In the rows, 128 means zero.
Each row of numbers stands for one node and depends on some of the facts below. Use the named rows to name the rest.

Known rows:
[156 111 175  98 110 152 128 194 128 156 184 139 126 154 133  90 131 128
  86  74 124  80 130 115 132 166 133 122 146 117 101 125 140 144 164 142
 119 112 106] : truni
[142 110 124 112 121 131 153 157  95 146 154 147 118 115  82 109 147 134
  95 130 140  80 133 125 130 176 137 118 150 105 116 103 154 150 137 122
 120  95 107] : ropom
[101 126 109 194 126 125 147 126   5  98 132 107  99 123 123 216  99 127
 166 154 107 127 157 162  95 147  89 122 122 143 104 139 143 177 132 117
 176 134 134] : grezum
[100 158  90 133 117 117 171 120 134 140 133  97 161  97 133 102 184 123
  66  91  97 119 139 124 105 141 103 154 155 167 133 135 114 123 173 113
 133 123 142] : dremon
[111 119  87 139 111 129 147 141 123 129 149 129 125 106 103 112 165 117
 118 137 139  97 109 109 130 153 120 118 132 121 128 123 133 129 143 137
 127 105 106] : tosten
[134 137 155 151 132 124  92 169 139 116 166 186 119  98 110  67 151 102
 192 101  95  95  74  99 160 143 126 126 109 118  99 112 110 113 131  77
 102 116  87] : rigo
[118  99  76 141 109 119 116  99  30 124 140  92 118 141  94 154  95 130
 160 120 112 109 127 150 125 150  78 118 103  95 127 131 136 155 130 123
 157 113 115] : drakim
[149 150 168  99 155  84 130 110 201 131 103 161 139 128 144 112 131 117
 115 152 136 173 139 134 112 106 148 136 131 156 138 126 130 109 106 135
 116 159 139] : tonu
[116 130  57 150 128 125 169 127 122 120 120 103 130  91  93 122 167 123
  80 146 132 102 129 129 137 155 113 115 152 131 140 120 129 129 131 118
 124  96 133] : pluples
[140 110  95 144  88 150 120 147 171 140 121 165 116 107 125  88 157 122
 161 119 128 130 120 116 129 128 152 111 130 103 158  77 158 111 146 144
 142  43 120] : stesil
[113 136 153  85 136  85 154 104 158 135 119 137 143 127 133 126 137 120
  78 159 151 147 139 130 104 113 138 139 141 148 144 150 129 121 112 155
 126 166 129] : ginuk
[112 136 152  85 134  83 154 104 157 136 121 136 142 127 134 126 138 119
  78 160 152 148 139 131 106 114 138 140 141 148 146 150 129 121 113 157
 127 165 129] : brustik
[106 122 113 166 127 158 142 172 104 113 145 131 104  99 120 148 156 133
 131 133 142  94 125 104 110 157 131 118 130 126 108 131 136 132 144 127
 130 118 119] : rogus
[158 139 126 143 110 142 121 165 191 134 140 131 140 131 159  70 140 105
 112  79  93 133 115 126 158 124 120 114 144 144 137 108 114 112 159 130
 114  78 140] : plutok
[112 114  56 153 102 107 140  80  12 120 130  82 132 128  87 147  96 118
 136 128  87 115 128 175 158 140  72 116 130 108 145 118 123 166 130 107
 154  86 132] : zaplok
[142 123 129 118 110 149 148 175 140 143 155 109 132 133 136  97 146 127
  64  84 117  93 140 127 130 153 120 125 156 130 123 133 132 130 156 136
 128 103 124] : lifa
[143 153 167  98 157  82 130 103 193 137 103 163 144 122 142 113 133 120
 119 147 136 176 137 130 105 105 147 143 128 158 138 125 127 108 114 132
 115 164 143] : trutrerek
[148 131 103 160 130 148 116 156 155 124 132 148 120 109 117 103 154 122
 162 118 117 114 106 113 146 145 133 114 124 123 118  96 131 123 140 108
 116  90 119] : basok

Facts:
kosko (η a) (Θ nudrus) (χ h)
ditonir (η a) (ω flove) (Θ pluples) (χ g)
brebrom (η b) (Θ trolis) (χ g)
tedram (η b) (ω tudre) (Θ nifarum) (χ h)
fistur (η b) (Θ doplu) (χ f)
drofak (η d) (χ e)
stulapul (η b) (Θ fazu) (χ e)
laplan (η a) (χ g)
gruti (η b) (Θ firidus) (χ f)
gubel (η a) (χ g)
fiklek (η d) (ω firidus) (Θ taten) (χ e)
dedrak (η a) (χ h)
drobal (η d) (Θ moplik) (χ e)
besken (η d) (Θ gebak) (χ e)
skaplu (η a) (Θ tonu) (χ e)
mukle (η d) (χ i)
vobaflor (η a) (ω dedrak) (Θ duze) (χ f)
dratre (η b) (ω klezovel, pegos) (Θ veva) (χ i)
buplu (η a) (χ i)
grabruflil (η d) (χ f)
dretim (η b) (ω zaplek) (Θ veklon) (χ h)
gopluze (η a) (χ i)
dokaplal (η b) (ω gatral) (Θ sidum) (χ f)
tosten (η c) (Θ drasuk) (χ e)
rekedrum (η d) (ω sufom) (Θ gatral) (χ f)
ginuk (Θ plaro)
mastal (η b) (χ f)
dremon (η a) (ω veklon) (Θ bibudrun) (χ e)
lifa (η a) (Θ soku) (χ h)
ropom (η c) (Θ brebrom) (χ e)
grusor (Θ gopluze)
treski (Θ sokes)
momimil (Θ drados)
tudre (η d) (ω tedram) (χ g)
moplik (Θ broflil)
brastem (Θ fiklek)
fluredrem (η b) (Θ totiges) (χ e)
klestan (η d) (χ e)
sufom (η a) (Θ rigo) (χ f)
klikam (Θ lifa)
pitropi (η a) (Θ stosken) (χ g)
notal (η c) (Θ braklik) (χ e)
pegos (η c) (χ g)
laklum (η c) (ω kibro) (Θ viski) (χ e)
nekur (η d) (χ i)
ditutre (η b) (χ e)
nivim (η b) (χ f)
drunos (η b) (Θ ridradrum) (χ e)
raskes (η c) (ω flikli) (χ h)
veklon (η d) (ω drasuk) (Θ gubel) (χ e)
skitokal (η c) (χ e)
sketri (η a) (χ h)
fiflol (η a) (Θ klivem) (χ e)
soku (η a) (Θ truni) (χ i)
dresumi (η b) (χ e)
duze (η b) (Θ dremon) (χ e)
britrazak (Θ stestun)
toklas (Θ dretregil)
trasta (η a) (ω sonun) (Θ pleskel) (χ g)
grezum (η d) (ω truni) (Θ vomo) (χ g)
semum (η c) (Θ flekar) (χ e)
zaplek (η d) (Θ leskeku) (χ h)
pado (η a) (χ h)
bosu (η b) (χ g)
klivem (η c) (Θ nusar) (χ i)
flikli (η a) (Θ pitropi) (χ g)
klezovel (η d) (χ i)
traral (η b) (Θ tudra) (χ i)
fuzis (η c) (Θ sasiker) (χ e)
doplu (η d) (χ f)
pleskel (η b) (χ i)
sokes (η a) (ω dreskun) (Θ tosten) (χ h)
drakim (η d) (Θ gruti) (χ h)
bibudrun (η b) (ω fistur) (Θ trutrerek) (χ e)
klupil (η c) (χ f)
sasiker (η a) (χ h)
dadul (η b) (χ f)
flekar (η a) (Θ dropla) (χ e)
drulor (η a) (χ f)
ratrik (η c) (χ e)
rigo (η c) (χ e)
fonos (η a) (χ h)
brizabik (η b) (ω butomum) (χ i)
gatral (η d) (χ g)
situk (η a) (χ i)
nusar (η b) (Θ goklo) (χ f)
trolis (η c) (Θ beval) (χ i)
grogak (η b) (χ e)
zurel (η a) (Θ notal) (χ g)
plutok (η a) (χ i)
rogus (η c) (Θ klezovel) (χ f)
veva (η d) (χ f)
leskeku (η c) (ω ratrik) (χ i)
noklun (η d) (Θ digre) (χ e)
lustun (η d) (Θ dedrak) (χ e)
dropla (η b) (χ e)
plekifu (Θ basok)
niflam (Θ brizabik)
brustik (Θ traral)
duvi (η d) (Θ fonos) (χ e)
deplo (η c) (χ e)
zumu (Θ nibres)
stusam (η b) (Θ nekur) (χ f)
gebak (η b) (ω buplu, loruk) (Θ fluveros) (χ f)
tobun (η c) (ω gopluze) (Θ dresumi) (χ i)
butomum (η c) (ω rigo) (Θ dratre) (χ g)
loruk (η a) (ω gebak) (χ h)
braklik (Θ stulapul)
sidum (η c) (ω nekur) (Θ gredrozor) (χ i)
siste (η c) (Θ drakim) (χ f)
tukoril (η b) (χ h)
purul (Θ vobaflor)
basok (η c) (χ h)
masi (Θ zumos)
nifarum (η b) (Θ sufom) (χ e)
fluveros (η d) (ω tobun, stesil) (Θ lustun) (χ i)
nibres (η d) (Θ flakla) (χ e)
gredrozor (η c) (Θ skitokal) (χ f)
drasuk (η c) (Θ klestan) (χ f)
dreskun (η b) (ω nibres) (χ h)
flove (η a) (χ e)
flibrokle (η d) (Θ trasta) (χ e)
goklo (Θ zaplek)
senok (η a) (ω trasta) (Θ nivim) (χ g)
tradi (Θ fluklam)
gito (Θ dretim)
zaplok (η d) (ω dropla) (Θ dadul) (χ i)
viski (η d) (χ e)
pluples (η c) (ω duze) (Θ stesil) (χ e)
kibro (η d) (ω laklum) (χ f)
kilunil (Θ ditutre)
firidus (η c) (Θ plutok) (χ e)
flakla (η c) (Θ deplo) (χ h)
truni (η a) (Θ ropom) (χ h)
gebas (Θ senok)
taten (η b) (Θ grezum) (χ e)
fazu (η d) (Θ tobun) (χ e)
stosken (η b) (χ g)
rabubrek (η a) (χ e)
funil (η c) (ω dratre, drofak) (χ f)
totiges (η c) (Θ zaplok) (χ f)
molis (Θ masi)
stestun (η b) (Θ pado) (χ h)
sonun (η a) (χ h)
stesil (η c) (ω klivem) (χ i)
plosken (η d) (χ e)
nudrus (η b) (χ h)

Rows to name:
No name comes twice in this set of rows, the named rows included.
[164 141 128 137 134 129 123 166 212 132 131 133 135 129 154  80 151 112
 108  88 104 134 129 124 127 133 120 119 137 152 124 119 125 105 146 127
 122 107 132]	rabubrek
[142 130 184 188 173 162  86 206 114 101 168 172  89 118 145 151 101 117
 189 123 150 122  91  79 136 159 134  88  93 135  76 119 110 135 158 138
  75 148 138]	pegos
[128 127 112 131 108 148 143 168 159 134 151 102 136 130 148  98 156 119
  77  87 115 103 127 119 129 142 112 123 147 138 127 140 122 121 157 141
 131 107 124]	kosko
[137 105 130 134 133 169 126 190 167 132 147  99 108 145 165 141 125 136
  81  95 170 121 143  93  84 153 124 100 122 130 120 151 139 112 169 197
 122 135 146]	sufom
[143 118 139 110  96 143 152 171 123 153 164 119 138 136 130  82 133 120
  55  82 109  94 135 135 153 151 123 118 167 123 135 117 130 139 162 139
 120  79 130]	soku
[ 80 116 111  86 149 151 110  75 127 121  85 105 138 141 118 165 135 148
 117 146 137  99 106 132 159  85 153 116 132 111 153 138 102 161 104 131
 129 145 119]	stulapul
[117  79  95 130  43 153 129 166 142 143 169 143 109 122 126  82 146 112
 143 130 159 108 104  97 132 138 138 109 121  76 160 119 160  99 145 187
 146  51  90]	klivem
[111 157 101 156 112 136 164 159 129 113 148  88 148  97 133  84 167 111
  58  83  74  91 129 139 158 138  94 144 171 154 125 152  94 112 137  73
 126 109 130]	sokes
[140  82  76 144 112 121  97 121  36 111 157  73 106 145  91 129  51 121
 148 112 133 113 113 137 154 157  62 101  88  65 131 153 120 111 107 128
 123 122 124]	zaplek
[113 128 128 100 120 151 115  79  66 146 149  96 163 170 115 142  94 139
 135 141 136 120  80 122 219 113 133 133 122 111 124 126  82 169 139 132
  81 141 134]	dratre
[169 103 128 134 166 103  57 114  71 123 154 127 114 169 101 137  54 114
 208 109 118 132  88 128 151 157  77  89  64 103  94 115 115 157 136 134
 102 149 119]	drofak
[154  92 111 138 119 120  68 108  65 128 137 132 113 151 106 122  58 118
 203  99 108 137 106 142 151 135  92  95  83  81 136  98 133 141 136 132
 128  91 127]	nekur
[ 84 121 126  76 126 139 105  56  67 155 122 106 160 128  98 132 106 167
 138 115 157 129 110  99 138 114 145 166 101  87 142 138 104 115 136 120
  94 171 141]	duze

Now the same nodes, written a new way:
Some rows with their names:
[ 88 134 113 138 108 139 119 130 131 129 106 117 123 166  97 114 130 136
 109 129 138 116 168 160 117 127] : raskes
[104 123 119 127 109 136 123 147 145 123 110 115 109 152 113 117 134 130
 110 144 129 101 179 156 125 113] : beval
[101 124 121 131 110 137 123 147 146 125 112 114 109 150 112 116 133 130
 111 143 128 101 183 156 126 112] : dretregil
[ 75 109 132 128 127 151 126 140 110 105 131 157 126 138  86 115 139 160
 113 142 128  84 175 146 129 112] : plutok
[ 88 113 135 139 105 133 129 149 143 124 118 107 109 148 111 112 145 130
 109 138 130 100 183 155 123 115] : ginuk
[ 86 130 154 131 109 117 101 153 130 121 127 134 128 142 110 124 128 135
  89 154 135 103 154 138 105 101] : kibro
[ 88 113 135 140 106 133 129 149 142 125 119 106 108 147 110 110 145 131
 109 138 129  99 183 156 123 115] : brastem
[ 78 114 144 145 105 145 131 124 128 118 123 109 133 155  93 104 138 131
  92 137 127 115 162 152 120 132] : siste
[ 57 107 144 145 109 112 105 147 110 129 128 158 139 142  86 123 151 159
 101 129 141 107 153 144 101  96] : zaplok
[ 83 127 150 128 126 162 119 149 112  95 140 131 126 144 101 116 121 143
 101 148 135  79 164 141 130 115] : laplan
[ 82 131 137 137 109 150 128 107 121 114 115 113 141 163  87 104 125 132
  86 146 126 120 154 148 116 146] : deplo
[ 68 120 154 147 104 146 134 110 116 114 122 104 139 160  85  97 136 132
  84 139 128 119 156 147 114 147] : tosten
[ 82 117 123 125 123 187 130 130 106  91 138 105 131 152  97 102 125 139
 103 144 132  63 174 145 147 122] : bosu
[ 76 128 127 124 119 181 136 122 103  90 128  96 125 159  96  96 128 138
 101 149 133  66 174 141 139 139] : ditutre
[ 87 131 142 126 122 144 124 157 126 106 125 125 103 144 110 117 133 143
 114 151 135  80 182 145 125 116] : fonos
[ 69 108  94 126 124 175 130 127  98 104 126 132 131 155  80 105 140 159
 122 125 138  66 181 154 143 115] : brizabik
[ 81 128 166 125 122 154 133 134 117  92 134 121 121 142 100 107 127 137
  91 167 124  83 167 133 125 136] : flove
[ 74 100 105 124 125 176 138 121 104  99 128 131 131 147  82 101 144 156
 114 138 125  67 185 150 145 119] : pleskel

Rows to name:
No name comes twice in this set of rows, the named rows included.
[ 88 118 169 130 112 125 107 143 130 112 137 139 141 133 106 121 126 132
  75 167 120 103 148 133 111 104]	gatral
[ 91 106 162 118 113 140 141 156 120  89 121 124 106 141 112 116 152 136
 101 164 126  78 169 133 123 129]	truni
[ 82 105 157 142 104 141 139 118 135 114 127 109 134 146  94  99 139 125
  84 150 114 115 166 148 122 136]	drasuk
[ 47 123 131 134 115 168 132 122  96  90 129  88 112 156  91  89 126 147
 107 121 141  61 172 136 139 138]	bibudrun
[ 58 135 167 144 103 116 104 147 108 120 130 122 134 153  99 118 136 142
  87 138 150 107 144 136  94 115]	fiklek
[ 70 130 157 142 105 114  99 161 119 125 129 128 127 149 108 124 136 140
  95 137 148 102 151 141 100 100]	rekedrum
[ 73 120 170 116 135 135 131 121 128 107 121 166 136 136  76 108 141 139
 115 157 114  65 158 158 152 116]	gopluze
[ 92 124 130 136 110 148 124 122 132 119 116 116 134 158  96 109 126 130
  94 142 125 116 161 153 122 130]	klupil
[ 81 117 154 127 115 141 132 161 117  98 124 121 104 145 109 116 148 142
 110 148 138  79 173 140 121 122]	lifa
[ 81 119 138 121 119 180 144 116 111  86 131  96 126 150  97  93 131 133
  93 162 120  66 177 137 142 143]	dropla
[ 70 110 136 133 116 174 140 138 109  95 138  91 117 149 101  96 140 138
 107 138 134  61 184 146 143 124]	gruti
[ 80 101 132 120 116 184 138 135  94  78 133 103 131 156  99 105 140 137
  98 144 134  62 160 139 142 129]	brebrom

The same nodes again, as new rows of numbers:
Some nodes and their rows:
[115 137 135 163 139 102  84 143  86 139 108 136 134 145 132  72 176 153
 121 143 122 171  89 118  71 108 129 137 164] : stulapul
[133 159 149 148 132 123 105 169 131 129 109 129 169 153 119 142 122 131
  97 172 139 169  78  89 142 116 144 121 150] : traral
[ 95 123 144 147 115 134  78 131 111 186 128  87 122 131 101 132 142 167
 113 163 110 191 139 138 142 112 126 106 156] : bibudrun
[134 125 101 118 120 124 131 111 100 139 141 122 128 133 120 130 155 132
 135 119 138 160 118 127 134 117 132 133 130] : trutrerek
[113 131 126 112 121 129 138 107 117 120 142 130 123 103 112  94 123 110
 110 118 163 161 124 145 129 135 152 122 120] : raskes
[118 143 135 149 152 119  91 144 110 141 123 136 145 157 104 133 139 148
  98 140 115 180 103 107 138  99 132 128 160] : tedram
[126 193 154 137 137 155  90 184 103 112  96 124 148 147 108 164 118 130
 115 138 133 140  67  82 142 136 143 121 155] : nusar
[164 156 162 132 127 158 126 137 132  79 109 172 152 101 129 110 123 133
 122 120 142 110  98  91 221 160 170 149 106] : klivem
[125 160 119 131  86 135 149  82 116 134 145 148 105 169 127 139 171 121
 152  97  92 132 120 108 128 164 100 162 112] : fiflol
[131 131 100 121 123 126 133 113  95 130 137 125 126 135 117 122 152 131
 132 113 136 155 111 125 128 118 133 139 128] : drados
[141 143 103 114 154  95 105 161  95 143 130 135 142 171 110 139 144 130
  96 123 165 189  90  93 107  91 127 134 165] : dreskun
[128 135 100 135 140 119 105 151  75 152 124 109 123 148 100 124 152 154
 123 133 141 173  99 115 113  94 129 126 154] : ditutre
[120 121 111 120 113 128 123  84 122 119 126 134 133 109 136 128 159 116
 164  73 126 156 110 121 138 136 124 152 157] : veklon
[152 154 154 107 141 138 138 129 118  88 110 165 176 106 134 124 149 109
 157 142 155 130 116  95 177 160 150 125 137] : drasuk
[108 149 142 172  89 113 111 155 123 170 120 109 119 141  99 113 128 130
 120 145 159 188  66 114 111 117 139 108 170] : dretim
[131 131 100 121 122 126 133 112  96 128 137 126 126 134 117 122 152 132
 133 113 135 154 111 125 127 118 132 140 128] : trostas
[158 127  75 112 151 131 155 103 117 116 108 108 124  84 149 136 155 129
 216  98 137 125 104 107 125 133 118 134 126] : gatral
[111 142 139 120  94 139 131 103 170 102 121 119 162 106 152 146 110  87
 116 120 137 157  89 119 138 149 147 140 130] : zaplok

Name these rows:
No name comes twice in this set of rows, the named rows included.
[139 155 144 155 145 153 105 167 104 117  96 116 179 138 117 143 139 160
 126 192 102 140  94  96 170 116 148 121 130]	fistur
[114 117 120 139 117 118 116  80 117 103 118 141 140 102 165  81 176 121
 154  90 111 149  99 136  93 132 132 160 142]	fazu
[144 123 106 100 173 127 131 102  79 102 136 162 138 114 114 105 167 136
 146 101 138 142 146 124 159 122 139 138 130]	ratrik
[109 160 133 103 146 146 154 117 111  93 129 126 167 103 120 134 123  86
 140 158 155 140 115 139 114 145 156  92 125]	funil
[142 134 106 112 117 140 147 109 146  89 126 121 171 109 154 152 119  99
 122 123 138 141  85 117 146 126 155 144 108]	mukle
[108 169 153 133 106 131 103 172 121 141 100  97 156 141 117 142 120 118
 113 177 155 172  81  97 109 139 135 111 161]	dokaplal
[122 132 146 121  78 152 118 107 173 104 112 109 154  97 159 134 106 111
 104 122 128 148 100 114 171 158 150 158 110]	fluveros
[102 118 124 127 134 121 159  92 104 106 114 145 142 113  79  66 143 121
 156 110 143 165 144 114 164 143 118 154 153]	ropom
[133 154 122 135  84 127 157  83 138 130 150 155 124 175 135 139 160 113
 132 117  97 140 112 105 135 157 109 162 101]	kosko
[136 150 133  93 135 144 145 128 109  91 118 130 165 100 130 120 130 106
 133 153 163 133 121 119 147 152 155 121 113]	klupil
[127 135 102 137 141 114 103 151  73 149 122 111 126 147 107 114 156 154
 120 136 139 173  96 118 101  93 130 128 152]	dresumi
[141 135 168 130 115 134 123 124 141  86 108 155 163  96 156  65 132 126
 101 158 145 133 109 114 159 160 164 150  99]	tobun
[ 99 137 118 115 127 140 126  89 148 132 106  90 110  77 145 132 129 113
 187  97 122 149 125 126 103 162 108 125 143]	grezum
[143 154 121 132 139 124 116 174 114 126 117 114 165 153 118 148 118 132
  89 174 151 165  76  98 129 100 151 120 131]	pleskel
[134 129 135 121 162 131 121  95  96 109 131 174 139 110 112 104 169 137
 158 101 124 143 145 121 175 136 136 134 146]	firidus

